Below is a small trained network, with its code and all its weights. Each question gives an input and a class and asks what happens when units are switched off, that is, made to give their printed mean instead of their output.

import numpy as np


def w(rows, s, z=0):
    codes = np.array(rows[::2]) - 128.0
    scale = np.full(codes.shape[1], s)
    scale[-1] = z or s
    return codes * scale


def f(y):
    return np.maximum(y, 0)


def log_softmax(a):
    a = a - a.max(-1, keepdims=True)
    return a - np.log(np.exp(a).sum(-1, keepdims=True))


def net(x, mask):
    res = np.array(x, float).reshape(1, 8) / 4 @ E
    y = f(res @ A[0][:, :-1].T + A[0][:, -1])
    res = res + np.where(mask, y, B[0][:, -1]) @ B[0][:, :-1]
    return log_softmax(res[-1] @ U[:, :-1].T + U[:, -1])


A, B = {}, {}
E = w([
[147,117,129,170,97,98,117],'x0',
[126,134,145,111,128,140,131],'x1',
[127,130,134,121,130,136,128],'x2',
[56,213,93,133,90,112,39],'x3',
[168,196,9,39,12,158,151],'x4',
[150,38,163,92,97,174,33],'x5',
[94,96,108,255,93,239,174],'x6',
[137,115,104,153,124,110,118],'x7',
],0.0096)
A[0] = w([
[143,35,139,101,78,165,25,219],'N0',
[176,143,176,59,120,38,106,3],'N1',
[222,59,106,125,147,125,207,65],'N2',
[110,150,141,176,117,254,149,14],'N3',
[78,199,61,127,135,153,57,141],'N4',
[116,108,128,251,38,216,138,42],'N5',
[246,194,5,77,19,178,145,37],'N6',
[211,163,178,91,83,180,120,121],'N7',
[2,141,133,173,74,74,52,115],'N8',
[157,167,146,186,81,67,165,220],'N9',
],0.0088,0.0054)
B[0] = w([
[133,209,103,152,145,92,254,220],'N0',
[77,105,25,126,128,115,47,173],'N1',
[225,58,133,99,37,216,104,176],'N2',
[64,75,70,105,135,77,64,164],'N3',
[173,141,142,88,92,183,123,184],'N4',
[58,38,68,122,102,114,132,196],'N5',
[78,130,202,195,172,121,87,252],'N6',
[103,84,125,155,157,133,160,168],'N7',
[205,93,176,71,147,199,132,185],'N8',
[85,186,140,88,101,138,189,175],'N9',
],0.0098,0.015)
U = w([
[77,88,28,59,125,72,58,26],'0',
[180,115,164,78,71,244,100,67],'1',
[95,144,143,93,119,131,170,254],'2',
[100,121,211,230,202,127,89,94],'3',
[108,155,101,121,154,160,164,224],'4',
[97,204,70,115,150,138,254,76],'5',
],0.0096,0.0069)

Each question gives the input, the list of numbers given to net, and the class t.
The units are the neurons (one row each of A and B). Each row of codes is followed by its name. A weight is (code - 128) times the scale printed after its matrix; where a second scale follows, it is the last column's (A, B and U).
mask holds one flag per neuron, in row order. A switched-off neuron (its flag False) gives its mean, the last column of its row in B, instead of its output. The means were averaged over made-up inputs and are rounded, as every weight is.
A unit's drop is (log p(t) with every unit on - log p(t) with that unit switched off) / (log p(t) with every unit on - log p(t) with every unit switched off).
The circuit of an input: a set's keep is (log p(t) with only the set's units on - log p(t) with every unit switched off) / (log p(t) with every unit on - log p(t) with every unit switched off). Starting from all 10 units, units are removed one at a time, each time the one whose removal leaves the highest keep (on an exact tie, the one counted first), for as long as the keep stays at least 0.8.
units of the circuit, in order: the units of the circuit, biggest drop first
most important unit: the unit with the biggest drop
top k neurons: the k neurons with the biggest drops, biggest first
drop when u is switched off: that unit's drop, to one decimal
input [-5,-3,0,-1,6,7,-3,0], class 5: most important unit	N0
input [6,-2,4,-4,6,-7,8,7], class 0: top 3 neurons	N5, N3, N0
input [2,-2,-7,3,4,1,-2,-4], class 3: top 2 neurons	N6, N2
input [5,0,-7,-1,-5,3,-1,-5], class 2: top 2 neurons	N6, N0
input [8,0,-4,3,-6,7,-3,4], class 2: units of the circuit, in order	N6, N0
input [6,-2,1,7,-7,4,2,4], class 1: top 2 neurons	N8, N6
input [0,7,1,3,-6,5,7,6], class 0: top 2 neurons	N5, N3
input [0,-6,-5,-4,-3,6,4,-4], class 4: units of the circuit, in order	N0, N6
input [-1,6,-1,7,0,-3,7,3], class 0: top 3 neurons	N3, N5, N2
input [8,-8,-4,-7,6,4,6,-4], class 2: top 3 neurons	N0, N5, N6
input [-2,2,4,-8,4,-1,7,6], class 1: top 2 neurons	N2, N1
input [-6,-4,-2,0,-5,3,5,8], class 2: top 3 neurons	N6, N1, N0
input [-7,7,0,5,-5,3,0,5], class 2: top 3 neurons	N6, N2, N0
input [-4,-6,-3,7,0,4,3,3], class 1: units of the circuit, in order	N8
input [0,-4,8,-2,1,0,5,-2], class 0: top 3 neurons	N3, N5, N0
input [5,-5,7,-2,7,-7,3,-6], class 3: top 2 neurons	N6, N0
input [-1,8,-1,1,7,1,8,1], class 0: top 2 neurons	N5, N3
input [6,-1,1,-8,1,-7,-7,2], class 1: top 2 neurons	N2, N0
input [-1,-1,0,6,8,-4,-4,4], class 3: top 2 neurons	N6, N2
input [7,5,6,0,-7,-4,5,2], class 2: units of the circuit, in order	N6
input [4,6,-6,7,-7,-6,-6,-5], class 1: units of the circuit, in order	N8, N6
input [8,-8,-6,3,-7,-3,-4,1], class 2: drop when N6 is switched off	1.1
input [1,4,-3,4,-1,5,2,-6], class 5: drop when N2 is switched off	0.3
input [8,8,-6,6,4,5,-6,6], class 2: drop when N2 is switched off	0.2
input [-2,2,5,-1,-5,-8,-1,8], class 5: drop when N9 is switched off	0.5
